Below is a small trained network, with its code and all its weights. Each question gives an input and a class and asks what happens when units are switched off, that is, made to give their printed mean instead of their output.

import numpy as np


def w(rows, s, z=0):
    codes = np.array(rows[::2]) - 128.0
    scale = np.full(codes.shape[1], s)
    scale[-1] = z or s
    return codes * scale


def f(y):
    return y / 2 * (1 + np.tanh(0.7978845608 * (y + 0.044715 * y**3)))


def log_softmax(a):
    a = a - a.max(-1, keepdims=True)
    return a - np.log(np.exp(a).sum(-1, keepdims=True))


def net(x, mask):
    res = np.array(x, float).reshape(1, 5) / 4 @ E
    y = f(res @ A[0][:, :-1].T + A[0][:, -1])
    res = res + np.where(mask, y, B[0][:, -1]) @ B[0][:, :-1]
    return log_softmax(res[-1] @ U[:, :-1].T + U[:, -1])


A, B = {}, {}
E = w([
[94,124,197,254],'x0',
[63,57,35,141],'x1',
[137,117,132,126],'x2',
[38,125,205,68],'x3',
[105,156,120,133],'x4',
],0.0084)
A[0] = w([
[35,88,189,94,186],'neuron 1',
[140,97,106,22,104],'neuron 2',
[155,105,101,42,87],'neuron 3',
[105,158,116,66,115],'neuron 4',
[218,203,83,212,104],'neuron 5',
[104,127,167,215,80],'neuron 6',
[87,51,64,126,27],'neuron 7',
[217,153,204,101,56],'neuron 8',
[189,85,131,29,74],'neuron 9',
[50,72,26,152,57],'neuron 10',
[8,122,147,82,113],'neuron 11',
[190,236,181,106,2],'neuron 12',
[129,222,58,49,95],'neuron 13',
[135,104,90,74,47],'neuron 14',
[82,128,174,145,117],'neuron 15',
[124,205,63,44,50],'neuron 16',
[174,224,45,201,125],'neuron 17',
[136,181,88,62,51],'neuron 18',
[100,3,87,135,71],'neuron 19',
[74,144,219,49,126],'neuron 20',
[76,106,189,204,132],'neuron 21',
[89,75,79,127,11],'neuron 22',
[77,107,226,71,198],'neuron 23',
[190,110,75,185,86],'neuron 24',
[180,124,54,179,142],'neuron 25',
[84,154,142,83,113],'neuron 26',
],0.0079,0.0045)
B[0] = w([
[180,75,83,98,247],'neuron 1',
[160,93,101,244,214],'neuron 2',
[117,81,122,218,191],'neuron 3',
[150,79,122,151,162],'neuron 4',
[156,12,132,72,247],'neuron 5',
[136,3,116,212,192],'neuron 6',
[92,119,196,115,168],'neuron 7',
[35,120,195,70,184],'neuron 8',
[83,75,137,231,196],'neuron 9',
[44,111,251,67,222],'neuron 10',
[180,40,110,52,218],'neuron 11',
[24,28,251,86,175],'neuron 12',
[114,87,171,253,211],'neuron 13',
[89,101,161,189,145],'neuron 14',
[122,67,99,132,161],'neuron 15',
[115,62,139,196,190],'neuron 16',
[164,34,136,70,236],'neuron 17',
[125,53,156,163,159],'neuron 18',
[74,172,225,87,188],'neuron 19',
[189,54,110,107,228],'neuron 20',
[179,48,93,200,228],'neuron 21',
[105,70,207,121,138],'neuron 22',
[160,73,76,106,252],'neuron 23',
[161,46,110,74,196],'neuron 24',
[161,60,127,42,229],'neuron 25',
[144,100,109,125,153],'neuron 26',
],0.0064,0.0046)
U = w([
[149,70,125,252,72],'0',
[84,109,246,75,111],'1',
[159,111,102,117,244],'2',
[209,70,70,49,21],'3',
[143,114,118,131,251],'4',
[159,194,68,112,129],'5',
[93,234,143,156,54],'6',
],0.011)

Each question gives the input, the list of numbers given to net, and the class t.
The units are the neurons (one row each of A and B). Each row of codes is followed by its name. A weight is (code - 128) times the scale printed after its matrix; where a second scale follows, it is the last column's (A, B and U).
mask holds one flag per neuron, in row order. A switched-off neuron (its flag False) gives its mean, the last column of its row in B, instead of its output. The means were averaged over made-up inputs and are rounded, as every weight is.
A unit's drop is (log p(t) with every unit on - log p(t) with that unit switched off) / (log p(t) with every unit on - log p(t) with every unit switched off).
The circuit of an input: a set's keep is (log p(t) with only the set's units on - log p(t) with every unit switched off) / (log p(t) with every unit on - log p(t) with every unit switched off). Starting from the 12 units with the biggest drops (on a tie, the unit counted first), units are removed one at a time, each time the one whose removal leaves the highest keep (on an exact tie, the one counted first), for as long as the keep stays at least 0.8.
circuit, biggest first: the units of the circuit, biggest drop first
most important unit: the unit with the biggest drop
top k neurons: the k neurons with the biggest drops, biggest first
drop when u is switched off: that unit's drop, to one decimal
input [-7,8,1,1,-6], class 1: top 2 neurons : (neuron 10; neuron 19)
input [-6,8,-6,-4,3], class 1: circuit, biggest first : (neuron 10; neuron 19)
input [-1,-4,4,-7,4], class 3: most important unit : neuron 5
input [6,8,4,5,6], class 1: top 4 neurons : (neuron 10; neuron 19; neuron 2; neuron 7)
input [-2,-2,0,4,2], class 3: circuit, biggest first : (neuron 20; neuron 23)
input [-2,-5,-2,-1,-5], class 1: circuit, biggest first : (neuron 8; neuron 12)
input [-4,-7,-3,-6,-3], class 1: circuit, biggest first : (neuron 12; neuron 8)
input [-1,-3,3,-6,6], class 3: top 2 neurons : (neuron 5; neuron 17)
input [-8,-6,-3,-8,-2], class 0: circuit, biggest first : (neuron 13; neuron 9)
input [-7,-8,6,-4,0], class 1: top 2 neurons : (neuron 12; neuron 8)
input [8,-6,2,3,7], class 0: top 2 neurons : (neuron 21; neuron 6)
input [-2,-6,0,8,-2], class 3: drop when neuron 23 is switched off : 0.3
input [-4,-5,2,-5,-3], class 1: drop when neuron 21 is switched off : 0.2
input [-4,6,0,4,2], class 1: circuit, biggest first : (neuron 10)
input [8,-6,2,8,8], class 0: drop when neuron 21 is switched off : 0.3
input [1,-3,3,-6,0], class 3: drop when neuron 23 is switched off : -0.1
